How the items are linked:
CQ: zo>FG, ro>-, gu>HL, zi>RD, du>JF, ke>QP
MT: zo>SR, ro>RD, gu>SD, zi>HH, du>FG, ke>QR
ZJ: zo>SD, ro>-, gu>QH, zi>ZL, du>HL, ke>RD
RJ: zo>-, ro>ZP, gu>PN, zi>NL, du>MF, ke>GG
MQ: zo>CR, ro>ZM, gu>NZ, zi>ZC, du>RQ, ke>BM
ZM: zo>MQ, ro>JF, gu>JR, zi>FG, du>GM, ke>LC
SZ: zo>LB, ro>FZ, gu>HR, zi>DG, du>ZB, ke>ZQ
GH: zo>LP, ro>BT, gu>DL, zi>RQ, du>DR, ke>QL
BB: zo>-, ro>RP, gu>TQ, zi>PG, du>PN, ke>NL
BC: zo>BT, ro>-, gu>QS, zi>FS, du>MD, ke>DD
QH: zo>QR, ro>-, gu>RD, zi>GP, du>QP, ke>ZJ
SG: zo>HG, ro>QP, gu>FG, zi>QR, du>LC, ke>HB
PQ: zo>QL, ro>DD, gu>BT, zi>NF, du>BZ, ke>JN
PN: zo>-, ro>SJ, gu>GG, zi>BB, du>ZT, ke>RJ
JB: zo>GD, ro>BM, gu>CR, zi>DM, du>HR, ke>DG
NL: zo>-, ro>TT, gu>BB, zi>RL, du>RJ, ke>TQ
SR: zo>NM, ro>MT, gu>LJ, zi>DR, du>ZC, ke>ZZ
DQ: zo>CP, ro>HB, gu>HG, zi>LJ, du>NZ, ke>ZC
JR: zo>NZ, ro>MS, gu>LC, zi>HB, du>PM, ke>ZM
GG: zo>-, ro>TM, gu>RJ, zi>TQ, du>BP, ke>PN
LB: zo>LM, ro>SZ, gu>DJ, zi>HZ, du>MC, ke>HS
ZZ: zo>QQ, ro>QR, gu>SR, zi>TR, du>HG, ke>LJ
ZH: zo>PM, ro>-, gu>JL, zi>MS, du>QS, ke>FS
BN: zo>-, ro>RH, gu>DZ, zi>ZT, du>ZD, ke>GR
LH: zo>TN, ro>SF, gu>CJ, zi>ZB, du>SB, ke>QD
NM: zo>SJ, ro>SR, gu>SB, zi>QD, du>BG, ke>QQ
CC: zo>MF, ro>DM, gu>RR, zi>ZP, du>GD, ke>HQ
NZ: zo>DG, ro>JR, gu>BM, zi>DQ, du>FZ, ke>MQ
DD: zo>PQ, ro>-, gu>BC, zi>JL, du>GP, ke>QS
CP: zo>HQ, ro>DQ, gu>DM, zi>SB, du>DG, ke>BG
SJ: zo>PN, ro>NM, gu>TM, zi>RP, du>RR, ke>ZP
BM: zo>JB, ro>LC, gu>MQ, zi>HG, du>JQ, ke>NZ
BP: zo>-, ro>HQ, gu>MF, zi>GG, du>DZ, ke>ZT
LL: zo>PG, ro>LP, gu>MC, zi>HS, du>RP, ke>NG
DM: zo>CC, ro>HG, gu>BG, zi>QQ, du>JB, ke>CP
TT: zo>NL, ro>CJ, gu>RP, zi>NG, du>ZP, ke>TN
BZ: zo>TR, ro>GP, gu>HH, zi>PQ, du>QR, ke>LS
QD: zo>RP, ro>DR, gu>LH, zi>LP, du>NM, ke>CJ
GM: zo>RQ, ro>FS, gu>PM, zi>ZM, du>BT, ke>NF
DR: zo>QD, ro>HH, gu>SF, zi>GH, du>SR, ke>TR
JQ: zo>HR, ro>NF, gu>RQ, zi>BM, du>QL, ke>FZ
DJ: zo>ZR, ro>HR, gu>HS, zi>GD, du>NG, ke>LB
RD: zo>MT, ro>-, gu>ZJ, zi>MD, du>CQ, ke>QH
TR: zo>CJ, ro>BZ, gu>DR, zi>QL, du>ZZ, ke>SF
HS: zo>ZD, ro>ZQ, gu>LB, zi>RH, du>LL, ke>DJ
LM: zo>-, ro>LB, gu>ZR, zi>DZ, du>ML, ke>ZD
JL: zo>NF, ro>-, gu>FS, zi>DH, du>DD, ke>ZH
LC: zo>BM, ro>DH, gu>ZM, zi>SG, du>NF, ke>JR
HQ: zo>BP, ro>CP, gu>CC, zi>TM, du>HZ, ke>RR
FS: zo>GM, ro>-, gu>ZH, zi>JF, du>BC, ke>JL
TQ: zo>-, ro>TN, gu>NL, zi>ML, du>GG, ke>BB
RR: zo>ZT, ro>BG, gu>HQ, zi>SJ, du>RH, ke>CC
HG: zo>DM, ro>SG, gu>ZC, zi>ZZ, du>BM, ke>DQ
ZL: zo>LS, ro>-, gu>GP, zi>QS, du>ZJ, ke>MD
NF: zo>JQ, ro>JL, gu>GM, zi>LC, du>PQ, ke>PM
JF: zo>ZM, ro>-, gu>MS, zi>CQ, du>FS, ke>DH
RQ: zo>ZQ, ro>GM, gu>FZ, zi>MQ, du>GH, ke>JQ
MD: zo>HH, ro>-, gu>ZL, zi>BC, du>RD, ke>GP
ZQ: zo>HS, ro>RQ, gu>SZ, zi>CR, du>LP, ke>HR
TN: zo>TQ, ro>LH, gu>TT, zi>MC, du>TM, ke>RP
QR: zo>ZZ, ro>QH, gu>MT, zi>BZ, du>SG, ke>SD
QP: zo>SG, ro>-, gu>CQ, zi>QH, du>DH, ke>HL
GR: zo>-, ro>GD, gu>BN, zi>MF, du>ZR, ke>DZ
QL: zo>MB, ro>PQ, gu>GH, zi>JQ, du>TR, ke>DL
DL: zo>ZB, ro>JN, gu>QL, zi>FZ, du>SF, ke>GH
PM: zo>FZ, ro>ZH, gu>NF, zi>JR, du>JN, ke>GM
GD: zo>GR, ro>JB, gu>RH, zi>CC, du>DJ, ke>HZ
ZP: zo>RJ, ro>QQ, gu>SJ, zi>TT, du>CC, ke>TM
HZ: zo>DZ, ro>DG, gu>GD, zi>HQ, du>LB, ke>RH
SD: zo>LJ, ro>ZJ, gu>QR, zi>LS, du>HB, ke>MT
DZ: zo>-, ro>HZ, gu>GR, zi>BP, du>LM, ke>BN
MC: zo>ML, ro>ZB, gu>NG, zi>LB, du>TN, ke>LL
DH: zo>LC, ro>-, gu>JF, zi>QP, du>JL, ke>MS
TM: zo>GG, ro>SB, gu>ZP, zi>TN, du>HQ, ke>SJ
ML: zo>-, ro>MC, gu>RL, zi>LM, du>TQ, ke>PG
LJ: zo>SB, ro>SD, gu>ZZ, zi>SF, du>DQ, ke>SR
CJ: zo>TT, ro>TR, gu>QD, zi>MB, du>QQ, ke>LH
BG: zo>RR, ro>ZC, gu>CP, zi>NM, du>CR, ke>DM
LS: zo>SF, ro>ZL, gu>BZ, zi>JN, du>SD, ke>HH
QQ: zo>ZP, ro>ZZ, gu>NM, zi>CJ, du>DM, ke>SB
ZC: zo>BG, ro>FG, gu>DQ, zi>SR, du>MQ, ke>HG
HR: zo>DJ, ro>JQ, gu>ZQ, zi>JB, du>MB, ke>SZ
ZD: zo>-, ro>HS, gu>LM, zi>BN, du>PG, ke>ZR
SB: zo>TM, ro>LJ, gu>QQ, zi>LH, du>CP, ke>NM
JN: zo>DL, ro>QS, gu>PQ, zi>PM, du>LS, ke>BT
ZT: zo>-, ro>RR, gu>BP, zi>PN, du>BN, ke>MF
MS: zo>JR, ro>-, gu>DH, zi>HL, du>ZH, ke>JF
CR: zo>RH, ro>MQ, gu>DG, zi>BG, du>ZQ, ke>JB
ZR: zo>-, ro>DJ, gu>ZD, zi>GR, du>RL, ke>LM
HL: zo>HB, ro>-, gu>QP, zi>ZJ, du>MS, ke>CQ
NG: zo>RL, ro>MB, gu>LL, zi>DJ, du>TT, ke>MC
HB: zo>DQ, ro>HL, gu>SG, zi>SD, du>JR, ke>FG
MB: zo>NG, ro>QL, gu>LP, zi>HR, du>CJ, ke>ZB
FG: zo>ZC, ro>CQ, gu>HB, zi>MT, du>ZM, ke>SG
RP: zo>BB, ro>QD, gu>TN, zi>LL, du>SJ, ke>TT
DG: zo>HZ, ro>NZ, gu>JB, zi>CP, du>SZ, ke>CR
SF: zo>LH, ro>LS, gu>TR, zi>DL, du>LJ, ke>DR
FZ: zo>SZ, ro>PM, gu>JQ, zi>NZ, du>DL, ke>RQ
HH: zo>DR, ro>MD, gu>LS, zi>BT, du>MT, ke>BZ
QS: zo>JN, ro>-, gu>DD, zi>ZH, du>ZL, ke>BC
PG: zo>-, ro>LL, gu>ML, zi>ZD, du>BB, ke>RL
ZB: zo>MC, ro>DL, gu>MB, zi>SZ, du>LH, ke>LP
RH: zo>BN, ro>CR, gu>HZ, zi>RR, du>HS, ke>GD
GP: zo>BZ, ro>-, gu>MD, zi>DD, du>QH, ke>ZL
RL: zo>-, ro>NG, gu>PG, zi>ZR, du>NL, ke>ML
BT: zo>GH, ro>BC, gu>JN, zi>GM, du>HH, ke>PQ
MF: zo>-, ro>CC, gu>ZT, zi>RJ, du>GR, ke>BP
LP: zo>LL, ro>GH, gu>ZB, zi>ZQ, du>QD, ke>MB

The rows follow the links: the fewer symbols apart two items are, the more alike their rows tend to be.

Here are some items, each with a row of numbers. One shown again gets a slightly different row.
DH -> -36 -26 83 -39 -10 -27 -13 10 23 -28 10 12 -79 9 -16 39 34 -37 -41 17 28 31 -39 -30 25 -11 -29 10 66 15 -23 7 45 -8 -19 15 -35 59 -26 -41 -30 0 43 58 24 16 -7 -25 13 33 8 -25 -48 26 -22 -13 38 -12 30 7 64 -55 -45 -10 35 -63
FS -> 24 -33 16 -27 -28 -27 23 9 24 -47 -33 28 -11 -39 -43 47 14 -23 -45 -66 -6 35 -21 -21 6 4 -43 16 12 -2 -30 9 39 -25 19 17 -32 114 -35 -12 -46 4 53 8 -39 20 17 -28 4 -75 29 -29 16 27 -37 -26 6 20 -28 -25 41 -13 -26 -59 29 -17
QL -> -10 -80 80 -31 41 28 -22 -28 -6 10 17 43 -31 -17 25 70 -1 -25 23 9 22 46 -3 -13 41 0 -10 -23 11 45 20 -2 27 -3 1 -2 -21 75 47 6 -22 65 -22 20 41 42 9 -4 48 -31 30 -40 -11 -18 5 68 43 -40 6 16 -72 -15 -7 11 -15 3
SD -> -35 78 -54 -23 -26 -3 -66 49 -32 -55 32 -59 -20 32 33 46 52 57 2 -10 -17 -19 32 34 -25 -7 0 34 40 -21 41 25 -29 32 32 -24 -16 20 -4 -45 35 -13 36 -24 8 -57 -44 7 -44 10 -13 19 -41 37 -11 -10 -1 1 -2 -12 46 -24 3 16 -31 16
DD -> -18 -57 62 -45 18 13 -39 5 -8 -32 16 27 -54 -14 12 94 19 -13 -2 -10 18 45 -3 -16 24 3 -18 7 42 32 24 16 34 0 11 1 -43 114 22 -22 -26 49 21 23 38 27 6 -12 27 -37 33 -35 -33 28 -17 44 54 -30 2 1 -23 -37 -25 -6 -12 -3
DG -> -25 35 -18 53 -15 -20 30 18 38 -36 -20 -26 14 29 25 -19 50 1 -16 27 3 -73 -35 17 39 -30 6 9 8 -57 -58 -32 -10 -24 -13 -12 -19 -55 -68 -43 -9 31 -15 -32 -15 -19 -14 -44 -21 27 -33 11 17 -22 40 -87 -39 54 55 -21 18 -23 -12 32 12 -41
HQ -> -25 78 -48 46 -6 -6 4 15 2 5 5 -52 23 47 24 -63 18 31 10 45 -7 -71 0 29 -5 -21 36 6 -1 -37 -18 -16 -41 7 -12 -10 15 -115 -32 -17 31 -16 -25 -21 2 -45 -27 -4 -24 80 -46 39 -2 -20 38 -52 -41 28 41 -4 24 1 14 38 2 -12
ZP -> -10 11 18 -1 42 21 -34 -34 -26 70 46 -4 -22 22 10 -55 -41 -4 43 69 13 3 19 -5 -27 13 25 -9 -11 45 42 7 -24 30 -28 9 41 -81 51 33 44 -33 -39 45 55 1 -13 45 14 90 -17 18 -32 -21 10 62 16 -53 17 44 -21 7 23 33 -17 8
LB -> -11 -12 -14 60 11 2 46 -12 29 -11 -28 -1 48 5 37 -5 25 0 16 7 -4 -67 -20 22 61 -30 13 -22 -34 -43 -57 -43 -16 -31 0 -26 -15 -36 -34 -18 -7 66 -55 -64 -14 -4 7 -43 -3 -18 -20 -4 49 -57 60 -47 -47 61 42 -22 -66 6 14 34 -11 -5
QH -> -33 14 38 -70 -1 -5 -75 17 -34 -15 49 -12 -70 17 3 44 12 5 -7 16 17 45 18 -13 -24 14 -12 24 66 34 55 38 7 34 -3 10 -16 60 28 -21 9 -26 43 49 48 -5 -26 25 -4 32 10 -8 -70 49 -39 43 45 -48 -5 23 47 -43 -19 -1 -5 -8
PQ -> -17 -76 73 -45 30 14 -27 -13 -11 -17 24 31 -46 -18 20 86 11 -21 8 -7 17 46 1 -14 42 1 -12 -8 22 39 20 7 32 1 6 -5 -33 109 29 -12 -22 53 2 23 43 31 11 -8 36 -40 37 -36 -30 10 -11 59 42 -34 2 6 -41 -27 -20 -3 -19 -7
BC -> 26 -35 5 -37 -29 -3 3 22 -4 -43 -23 25 -5 -47 -24 65 3 4 -28 -77 -12 53 11 -18 -11 14 -29 11 8 9 11 17 30 -9 36 7 -22 127 -3 0 -26 9 55 -1 -34 21 19 -4 3 -97 41 -28 13 38 -45 13 23 -3 -47 -16 17 7 -12 -53 6 22
BT -> 37 -38 -7 -27 -16 3 13 10 -1 -25 -27 36 8 -52 -28 55 -8 -9 -19 -85 -13 54 11 -17 -11 15 -31 5 -15 6 3 11 22 -3 37 6 -13 116 6 12 -34 14 38 -16 -38 21 28 -6 4 -102 48 -25 27 29 -43 14 11 5 -49 -22 0 16 -2 -53 5 34
CJ -> -3 -33 32 -30 53 36 -53 -24 -40 46 45 16 -16 2 32 25 -27 5 47 33 15 35 31 -10 -5 15 18 -18 -7 54 62 15 -9 32 -10 -5 16 7 77 30 23 8 -36 19 59 11 5 35 22 18 15 -11 -30 -11 7 96 42 -60 -2 31 -71 8 16 26 -43 29
NF -> -23 -73 100 -27 21 -8 1 -18 29 -22 6 36 -53 -12 6 60 22 -44 -18 7 31 32 -39 -25 59 -9 -18 -10 37 27 -26 -7 47 -27 -20 7 -42 87 -4 -26 -42 47 7 35 27 43 12 -34 34 -10 21 -34 -23 -1 -6 12 38 -22 27 7 -7 -43 -37 -6 11 -43
MS -> -42 28 10 -9 -38 -34 0 39 24 -80 -6 -32 -32 20 16 48 71 10 -48 -15 3 -22 -28 1 24 -21 -16 25 51 -41 -37 2 21 -10 11 -16 -49 55 -55 -70 -22 24 49 -12 -9 -26 -27 -39 -16 -7 -8 -2 -21 29 -6 -62 -10 38 25 -28 63 -54 -34 -5 18 -42
DZ -> -11 27 -27 64 4 -10 49 -11 27 14 -18 -15 43 26 21 -61 15 -7 6 38 0 -79 -24 23 32 -19 27 -12 -26 -38 -55 -34 -16 -22 -25 -11 7 -105 -39 -7 6 15 -50 -38 -11 -13 -6 -23 -12 39 -35 18 31 -55 55 -58 -50 43 50 -10 -19 5 7 36 1 -27
HR -> -12 -85 95 6 40 9 29 -46 35 30 -4 48 -18 -7 6 8 -6 -61 7 39 37 9 -41 -23 64 -13 1 -28 -6 22 -33 -26 33 -29 -42 0 -13 13 9 5 -30 54 -45 33 33 58 25 -24 48 11 9 -38 2 -42 25 14 22 -20 40 16 -57 -15 -26 17 9 -44
ML -> 7 -9 -40 50 24 23 22 -20 -3 18 -14 2 63 -1 49 -3 0 19 42 8 -7 -51 9 30 36 -17 34 -24 -56 -22 -7 -32 -31 -9 14 -35 4 -47 12 11 16 63 -59 -73 0 -6 9 -19 3 -31 -10 0 47 -57 62 4 -31 35 14 -15 -101 41 30 39 -45 37
NG -> 2 -79 50 13 50 36 3 -48 2 55 5 42 5 -11 32 5 -31 -23 49 31 21 10 1 -8 45 1 16 -38 -37 38 7 -24 2 -5 -19 -5 2 -9 48 38 2 51 -64 -2 39 42 28 1 45 -6 17 -17 11 -51 33 67 12 -31 22 24 -105 19 16 27 -29 10
LL -> 64 -51 -27 21 12 22 53 -28 1 41 -39 40 67 -49 -21 -23 -51 -7 16 -51 -13 13 17 -3 -7 15 1 -26 -72 4 -3 -8 -3 -15 12 8 28 2 17 64 -8 7 -27 -26 -42 28 42 9 19 -73 26 -12 65 -33 3 23 -11 8 -44 -11 -59 59 32 -27 -2 48
LC -> -35 -31 93 -26 2 -24 2 1 31 -20 18 17 -75 10 -18 19 29 -44 -34 31 33 26 -48 -30 32 -9 -16 7 58 15 -34 -4 40 -22 -35 20 -31 33 -23 -32 -29 7 17 66 29 26 -6 -22 24 43 2 -17 -41 26 -20 -9 34 -21 33 18 53 -59 -45 -8 42 -70
DQ -> -40 95 -36 14 -37 -21 -23 36 -1 -49 12 -64 -16 50 21 -10 52 35 -24 19 -12 -53 -5 25 -16 -20 8 32 44 -41 -11 4 -24 6 -3 -14 -14 -47 -54 -57 21 -15 29 -11 -6 -55 -42 -14 -37 51 -36 32 -31 20 10 -63 -28 26 33 -13 67 -38 -1 24 3 -30
GD -> -13 -24 69 27 37 -8 34 -45 37 49 3 29 -21 19 -8 -63 -15 -51 -3 71 24 -17 -50 -14 41 -12 16 -20 2 17 -46 -27 14 -24 -62 18 15 -84 -13 8 -11 2 -42 55 28 32 9 -13 29 81 -22 -7 -6 -49 30 -10 -4 -13 47 24 -5 -13 -15 29 30 -52
NM -> 41 47 -67 -12 -21 -2 -8 10 -23 39 0 -10 28 -10 -47 -62 -51 18 0 -27 -29 26 39 2 -86 35 -3 11 -27 14 40 21 -25 31 8 22 48 -45 24 49 26 -95 24 14 -31 -23 -1 49 -23 7 -1 27 13 25 -37 21 -5 -19 -53 9 40 46 28 -36 7 41
RR -> 38 39 -41 32 -16 -14 36 -8 17 50 -26 -6 26 -8 -61 -111 -42 -5 -12 -1 -10 -11 -4 -8 -50 16 0 1 -24 -6 -16 0 -15 2 -17 32 50 -96 -14 36 7 -90 0 27 -40 -9 9 32 -18 48 -15 30 28 -4 -19 -29 -26 10 -22 9 52 36 12 -21 43 -1
JB -> -22 -35 87 15 24 -10 24 -38 41 31 8 22 -47 13 -10 -45 -8 -58 -8 70 36 -8 -53 -26 38 -17 -5 -17 21 17 -45 -24 22 -23 -59 20 1 -46 -18 -7 -20 4 -26 62 33 35 5 -16 29 75 -11 -11 -21 -30 19 -15 11 -15 48 22 10 -35 -30 18 38 -73
GH -> 52 -45 -18 -11 -6 1 25 -6 4 -2 -39 36 34 -63 -31 33 -33 -3 -10 -77 -17 34 17 -10 -14 16 -26 -9 -36 6 6 4 10 -5 41 7 -3 84 13 39 -29 6 16 -21 -40 24 31 1 10 -102 41 -26 42 5 -27 25 6 9 -59 -18 -21 35 3 -52 1 43
HG -> -33 21 63 -31 10 -18 -35 -1 3 14 41 -8 -74 37 -7 -29 1 -30 -12 64 27 15 -21 -22 -9 -2 -7 9 53 28 7 11 17 18 -45 19 4 -37 3 -13 6 -44 11 78 50 10 -24 19 3 98 -18 2 -62 21 -14 11 28 -44 25 33 61 -43 -28 12 28 -54

Each walk starts at a row. The symbols on each line, taken left to right, move it on to the next item.
Answer with the item's row; about right is enough.
---
-4 11 8 13 39 26 -17 -31 -19 72 32 5 2 25 8 -59 -41 -2 43 71 11 -6 18 -3 -18 11 30 -12 -23 34 35 -5 -26 23 -35 11 44 -99 49 35 34 -29 -55 28 45 -7 -4 39 13 83 -15 17 -18 -31 22 51 9 -37 16 38 -37 24 26 39 -13 8
gu ke ro zo du	-7 14 30 23 35 4 12 -30 7 68 22 -2 -15 24 -7 -84 -32 -26 24 75 22 -21 -15 -6 -1 0 22 -11 -12 25 -8 -11 -12 2 -48 17 34 -122 13 28 21 -36 -47 39 32 5 0 19 11 105 -29 19 -11 -37 29 14 -2 -23 29 31 0 11 5 28 14 -29
zi du gu ke zi ke	-7 61 -61 35 6 24 -20 3 -23 21 15 -36 42 29 37 -50 -7 43 38 36 -13 -55 29 27 -17 -2 36 -4 -33 -16 21 -10 -53 21 -2 -17 27 -105 16 10 43 -12 -48 -43 13 -44 -17 18 -23 46 -38 40 5 -30 40 -2 -32 16 10 1 -31 32 31 46 -42 27
---
56 -8 -61 6 4 28 15 -15 -25 54 -11 11 58 -33 -22 -42 -61 20 28 -38 -24 21 41 5 -49 26 9 -14 -65 14 41 8 -27 15 22 9 41 -27 43 60 17 -39 -14 -21 -32 5 23 41 -1 -40 13 11 44 -10 -12 43 -12 -9 -56 9 -37 68 32 -20 -19 65
ro gu zi ke gu zi	-18 -15 -5 45 -1 -7 37 -1 26 -39 -30 -6 38 1 45 31 41 1 -2 -4 1 -54 -18 20 63 -33 10 -11 -20 -52 -53 -37 -2 -32 6 -31 -31 -3 -47 -33 -20 81 -37 -62 -16 -1 -1 -58 -3 -38 -13 -8 37 -43 53 -60 -37 57 41 -31 -49 -6 6 29 -10 -18
ke zo gu gu ro ro	-14 -79 103 -15 34 3 18 -31 30 -2 -4 47 -43 -9 3 39 7 -54 -8 26 32 25 -40 -29 67 -13 -13 -21 16 24 -34 -20 42 -31 -29 11 -27 56 -8 -17 -39 55 -22 41 33 50 18 -24 43 5 16 -41 -12 -21 10 10 25 -17 36 9 -36 -35 -34 12 18 -50
---
-26 28 -43 -31 -16 9 -64 43 -38 -63 26 -41 -2 11 54 92 46 63 10 -30 -15 -9 40 27 -3 -9 4 23 17 -16 46 25 -21 23 46 -37 -31 69 18 -39 24 40 27 -55 11 -41 -27 -5 -21 -45 6 6 -22 36 -6 11 3 13 -6 -21 -20 -11 14 8 -55 38
ro du zi ke	19 -2 -25 -52 -27 -2 -38 34 -28 -33 1 0 -3 -30 -28 53 -10 26 -21 -73 -17 53 33 -9 -45 24 -29 28 13 15 47 41 7 20 44 6 -12 102 17 7 -2 -26 57 -1 -17 -10 8 21 -12 -70 34 -12 -5 54 -55 31 19 -20 -60 -3 34 2 4 -53 -7 39
zo du ke du zi du	-41 23 67 -38 -2 -23 -44 3 3 -7 42 -9 -82 31 -11 -2 15 -16 -19 45 24 27 -20 -20 -11 2 -17 18 73 24 9 19 24 11 -34 25 -7 8 -3 -25 -2 -32 34 74 45 0 -23 9 0 78 -6 2 -67 39 -27 10 33 -38 22 23 78 -53 -29 0 29 -55
---
33 -44 11 -11 -31 -23 44 10 32 -37 -44 29 3 -51 -52 30 0 -23 -43 -63 -6 37 -26 -25 9 0 -43 7 -3 -7 -39 1 49 -34 16 14 -21 94 -35 -3 -58 8 46 5 -56 33 26 -29 11 -86 29 -26 32 18 -32 -31 8 26 -25 -20 35 -1 -27 -52 42 -7
zo zi du du ke du	-15 -36 46 -49 38 26 -69 -15 -42 21 52 15 -41 3 28 52 -13 3 36 20 15 47 31 -7 -1 18 0 -5 15 52 64 28 2 33 8 2 -5 44 73 11 20 15 -6 24 62 12 -5 34 23 4 29 -19 -45 9 -9 99 45 -64 -5 29 -46 -8 9 9 -38 28
gu du gu zo gu	-22 18 26 -35 34 17 -59 -16 -35 52 56 -12 -40 31 7 -29 -25 5 25 63 17 17 19 1 -29 13 23 -1 17 44 56 14 -16 34 -29 9 26 -54 56 12 40 -35 -9 51 57 -5 -13 45 7 86 -10 15 -53 7 -5 69 29 -63 13 41 1 -5 9 29 -18 3
---
-3 -24 49 40 31 2 40 -43 36 54 1 20 -3 13 -9 -73 -22 -49 13 75 20 -31 -37 -9 27 -11 18 -25 -15 13 -43 -28 5 -17 -49 16 20 -104 -2 20 -4 1 -53 31 23 27 12 0 32 73 -22 1 6 -56 37 -4 -3 -6 42 23 -24 4 -3 30 19 -42
ro gu zi ke gu zi	42 37 -69 12 -5 8 5 -5 -17 57 0 -7 37 -5 -37 -77 -56 16 18 -12 -19 13 34 0 -72 28 7 8 -41 14 34 15 -31 21 4 23 53 -79 21 56 26 -78 -2 3 -30 -14 8 49 -14 23 -8 26 20 2 -16 22 -10 -15 -42 14 16 54 31 -25 6 41
gu ro ke gu	-24 86 -71 11 -12 11 -43 26 -36 -15 24 -62 23 42 47 -6 25 64 26 14 -18 -41 36 44 -25 -2 35 19 3 -23 38 11 -54 34 22 -32 8 -60 7 -18 49 -11 -5 -45 10 -67 -35 17 -39 38 -33 36 -18 8 16 -7 -24 14 14 -10 1 5 28 40 -39 29
---
-11 61 -45 52 0 -1 9 -3 3 18 0 -37 32 33 24 -76 4 15 22 47 -2 -67 -1 26 0 -14 33 -3 -26 -37 -13 -22 -39 2 -17 -10 27 -130 -18 -3 30 -15 -40 -26 -1 -31 -17 -4 -18 65 -43 37 15 -36 39 -45 -43 24 28 1 -4 10 25 41 -5 -13
gu ro ro zo du du	-1 -71 81 26 50 13 39 -52 37 44 -6 42 -3 -11 5 -23 -18 -61 19 49 33 -5 -39 -12 62 -11 13 -34 -23 26 -40 -29 18 -38 -35 6 1 -34 5 15 -22 53 -62 19 23 53 26 -23 48 19 2 -22 12 -56 40 21 8 -11 39 20 -65 -1 -12 22 6 -35
du du zo	8 -25 13 8 49 43 -13 -34 -18 71 22 21 10 -3 30 -21 -45 -4 56 46 10 5 26 3 -1 12 34 -33 -38 37 37 0 -23 17 -19 2 30 -65 68 44 29 7 -63 6 43 18 9 27 23 39 0 4 -2 -42 26 76 9 -38 0 31 -81 31 28 35 -39 27
---
-36 81 -49 33 -22 -18 -9 29 4 -20 8 -57 6 49 29 -38 43 34 -9 34 -8 -64 -4 30 -10 -19 27 23 18 -39 -15 -10 -30 4 -10 -18 3 -90 -34 -36 27 -14 -2 -23 2 -55 -37 -6 -39 62 -51 36 -13 -5 25 -63 -34 31 35 -10 45 -20 9 36 -2 -24
gu du gu zo gu	-16 38 -22 62 -9 -12 43 -4 32 -10 -21 -26 34 27 19 -52 22 -3 -5 35 -2 -69 -37 23 34 -31 20 -10 -13 -45 -54 -35 -16 -20 -14 -21 1 -86 -53 -32 -4 21 -39 -35 -16 -14 -8 -35 -16 40 -35 22 23 -41 49 -76 -48 49 48 -18 -7 -6 -1 34 9 -35
ro ro du	-28 -14 -4 28 -13 -8 24 16 23 -67 -26 -6 16 -1 40 61 59 8 -14 -14 1 -48 -27 22 68 -33 6 0 5 -43 -51 -27 8 -32 13 -33 -47 39 -46 -51 -24 81 -4 -53 -17 -5 -4 -61 -3 -51 -6 -15 28 -20 36 -57 -25 57 36 -40 -32 -30 -11 21 -11 -19
---
-4 -19 -34 27 10 18 2 5 -8 -29 -11 -3 47 -5 62 61 30 33 29 -23 -13 -44 18 29 52 -15 16 -16 -29 -25 -5 -22 -22 -11 37 -44 -21 19 5 -15 7 90 -39 -83 1 -12 7 -33 -3 -62 -3 -6 35 -34 43 -5 -30 36 13 -32 -89 16 26 33 -53 36
ke gu gu du gu	52 1 -56 -9 -2 18 2 -1 -35 37 -12 17 47 -31 -29 -14 -56 20 17 -57 -33 43 49 -1 -59 32 0 -6 -52 19 47 24 -23 18 36 6 33 11 45 60 12 -35 6 -21 -33 1 24 42 -9 -62 24 4 32 11 -26 51 1 -8 -69 1 -19 55 39 -36 -13 75
ke ke ke gu ro zo	-14 35 -69 7 8 33 -47 15 -46 -18 20 -35 42 24 68 43 18 63 38 -8 -22 -32 46 39 0 0 34 0 -22 -13 45 3 -46 29 38 -47 -3 -3 23 -15 41 41 -18 -80 13 -39 -15 2 -26 -22 -9 16 5 -17 24 24 -23 9 5 -13 -66 17 39 37 -69 61
---
33 2 -36 -45 -19 6 -22 17 -31 -10 -7 5 1 -37 -32 42 -20 21 -13 -67 -19 54 36 -3 -50 24 -21 19 -2 13 47 38 1 21 44 3 0 83 27 22 1 -29 53 1 -25 -9 8 31 -13 -72 36 -9 5 50 -49 38 19 -12 -69 -5 23 23 10 -48 -8 54
gu ro zi zi gu	-28 -57 88 -34 10 -8 -10 4 18 -33 6 28 -62 -11 -3 71 28 -38 -21 -4 27 36 -33 -24 52 -6 -28 4 49 18 -15 0 45 -17 -12 9 -39 103 -12 -34 -37 41 27 35 23 31 9 -26 29 -20 30 -39 -29 18 -11 5 43 -19 20 0 9 -50 -40 -9 16 -46
ke gu gu du gu	-26 -9 -9 -26 -17 5 -31 30 -18 -82 4 -9 -5 -9 39 107 58 32 -11 -49 -10 5 11 14 29 -17 -11 17 25 -23 11 5 10 2 40 -35 -50 117 -9 -49 -9 69 29 -51 3 -11 -6 -37 -11 -76 22 -22 -8 28 -7 -7 10 16 3 -30 -17 -26 -6 -3 -35 17
